Here is a tiny trained network, its code and every weight. The questions are about switching its units off for an input and a class, where a switched-off unit gives its printed mean instead of its output.

import numpy as np


def w(rows, s, z=0):
    codes = np.array(rows[::2]) - 128.0
    scale = np.full(codes.shape[1], s)
    scale[-1] = z or s
    return codes * scale


def f(y):
    return y / 2 * (1 + np.tanh(0.7978845608 * (y + 0.044715 * y**3)))


def log_softmax(a):
    a = a - a.max(-1, keepdims=True)
    return a - np.log(np.exp(a).sum(-1, keepdims=True))


def net(x, mask):
    res = np.array(x, float).reshape(1, 8) / 4 @ E
    y = f(res @ A[0][:, :-1].T + A[0][:, -1])
    res = res + np.where(mask, y, B[0][:, -1]) @ B[0][:, :-1]
    return log_softmax(res[-1] @ U[:, :-1].T + U[:, -1])


A, B = {}, {}
E = w([
[132,133,125,132,127,126,125,133,122,127,131],'x0',
[121,96,240,217,147,132,133,122,69,175,120],'x1',
[132,109,128,101,109,130,122,123,121,145,114],'x2',
[137,125,131,114,142,127,140,132,128,132,122],'x3',
[73,38,74,149,160,28,132,121,90,102,100],'x4',
[127,162,123,134,135,103,129,153,140,154,116],'x5',
[125,105,134,111,120,138,128,120,131,129,118],'x6',
[97,142,137,116,43,123,248,151,90,97,125],'x7',
],0.016)
A[0] = w([
[137,139,254,137,124,180,128,183,120,186,145,173],'N1',
[88,79,196,169,137,64,137,134,61,128,89,120],'N2',
[93,154,140,120,44,131,253,180,87,92,123,208],'N3',
[137,116,119,104,217,131,55,104,133,158,140,254],'N4',
[176,153,113,115,164,176,51,128,193,135,146,219],'N5',
[96,94,8,81,131,66,112,143,161,74,133,191],'N6',
[63,147,66,142,116,93,168,126,96,123,85,168],'N7',
[173,154,188,157,132,158,136,111,98,178,145,153],'N8',
[116,113,120,147,204,101,54,83,114,130,103,165],'N9',
[165,137,129,95,160,177,40,136,138,188,160,218],'N10',
[144,111,104,134,143,160,43,149,145,141,122,207],'N11',
[184,180,104,68,103,163,122,102,208,87,149,241],'N12',
],0.0099,0.0065)
B[0] = w([
[97,141,150,140,71,204,142,98,153,169,222,227],'N1',
[119,192,115,209,201,67,162,2,68,150,56,208],'N2',
[125,168,143,52,67,143,203,140,34,41,91,253],'N3',
[96,73,157,142,186,76,77,89,155,194,162,216],'N4',
[209,124,175,208,111,89,185,110,116,106,96,227],'N5',
[147,38,102,98,194,81,170,171,152,118,179,231],'N6',
[154,63,108,112,185,168,185,136,79,108,137,188],'N7',
[71,97,144,149,100,217,145,118,168,120,166,197],'N8',
[123,159,69,119,190,118,54,118,148,194,156,194],'N9',
[151,98,183,205,103,138,152,100,129,125,130,220],'N10',
[170,139,151,166,186,108,105,93,155,132,120,191],'N11',
[231,212,197,144,98,11,145,161,137,117,64,236],'N12',
],0.0089,0.021)
U = w([
[194,150,171,224,126,69,180,79,70,107,2,252],'0',
[181,215,166,83,14,105,121,254,120,67,50,59],'1',
[141,56,78,107,188,66,80,191,189,138,228,150],'2',
[102,48,52,86,151,140,179,231,84,54,136,53],'3',
[109,93,169,220,98,210,76,136,208,145,191,159],'4',
[49,183,143,105,25,214,157,127,104,118,192,95],'5',
[45,165,83,163,194,106,36,66,99,179,56,29],'6',
],0.0079,0.0028)

Each question gives the input, the list of numbers given to net, and the class t.
The units are the neurons (one row each of A and B). Each row of codes is followed by its name. A weight is (code - 128) times the scale printed after its matrix; where a second scale follows, it is the last column's (A, B and U).
mask holds one flag per neuron, in row order. A switched-off neuron (its flag False) gives its mean, the last column of its row in B, instead of its output. The means were averaged over made-up inputs and are rounded, as every weight is.
A unit's drop is (log p(t) with every unit on - log p(t) with that unit switched off) / (log p(t) with every unit on - log p(t) with every unit switched off).
The circuit of an input: a set's keep is (log p(t) with only the set's units on - log p(t) with every unit switched off) / (log p(t) with every unit on - log p(t) with every unit switched off). Starting from all 12 units, units are removed one at a time, each time the one whose removal leaves the highest keep (on an exact tie, the one counted first), for as long as the keep stays at least 0.8.
circuit, biggest first: the units of the circuit, biggest drop first
most important unit: the unit with the biggest drop
top k neurons: the k neurons with the biggest drops, biggest first
drop when u is switched off: that unit's drop, to one decimal
input [5,-7,-8,-4,2,0,-5,-5], class 2: circuit, biggest first	(N6)
input [1,0,6,-4,1,4,-6,-8], class 2: top 2 neurons	(N2, N9)
input [3,-6,6,6,1,0,-8,-2], class 2: top 2 neurons	(N6, N2)
input [-3,-7,2,-2,1,2,-1,4], class 3: top 2 neurons	(N6, N7)
input [-2,8,-8,7,0,-1,5,-1], class 4: top 2 neurons	(N1, N8)
input [4,-4,-3,-4,1,7,6,7], class 3: top 2 neurons	(N7, N6)
input [8,-1,5,-4,1,-1,-8,7], class 3: top 2 neurons	(N12, N7)
input [-1,-6,4,-7,8,-7,6,1], class 3: top 2 neurons	(N7, N4)
input [-7,1,-8,-2,2,7,-8,-3], class 6: top 2 neurons	(N6, N12)
input [-7,1,3,-7,-4,7,5,-6], class 4: top 2 neurons	(N2, N3)
input [2,-6,3,-8,1,-5,-2,7], class 3: drop when N6 is switched off	0.8
input [-5,-1,-5,0,4,-5,-5,-3], class 2: drop when N7 is switched off	0.0
input [-5,-8,8,-2,-3,-8,-6,2], class 1: drop when N2 is switched off	0.1
input [5,-3,2,5,6,5,6,0], class 2: most important unit	N3
input [-5,-7,8,-2,-1,-6,5,8], class 1: drop when N12 is switched off	0.7
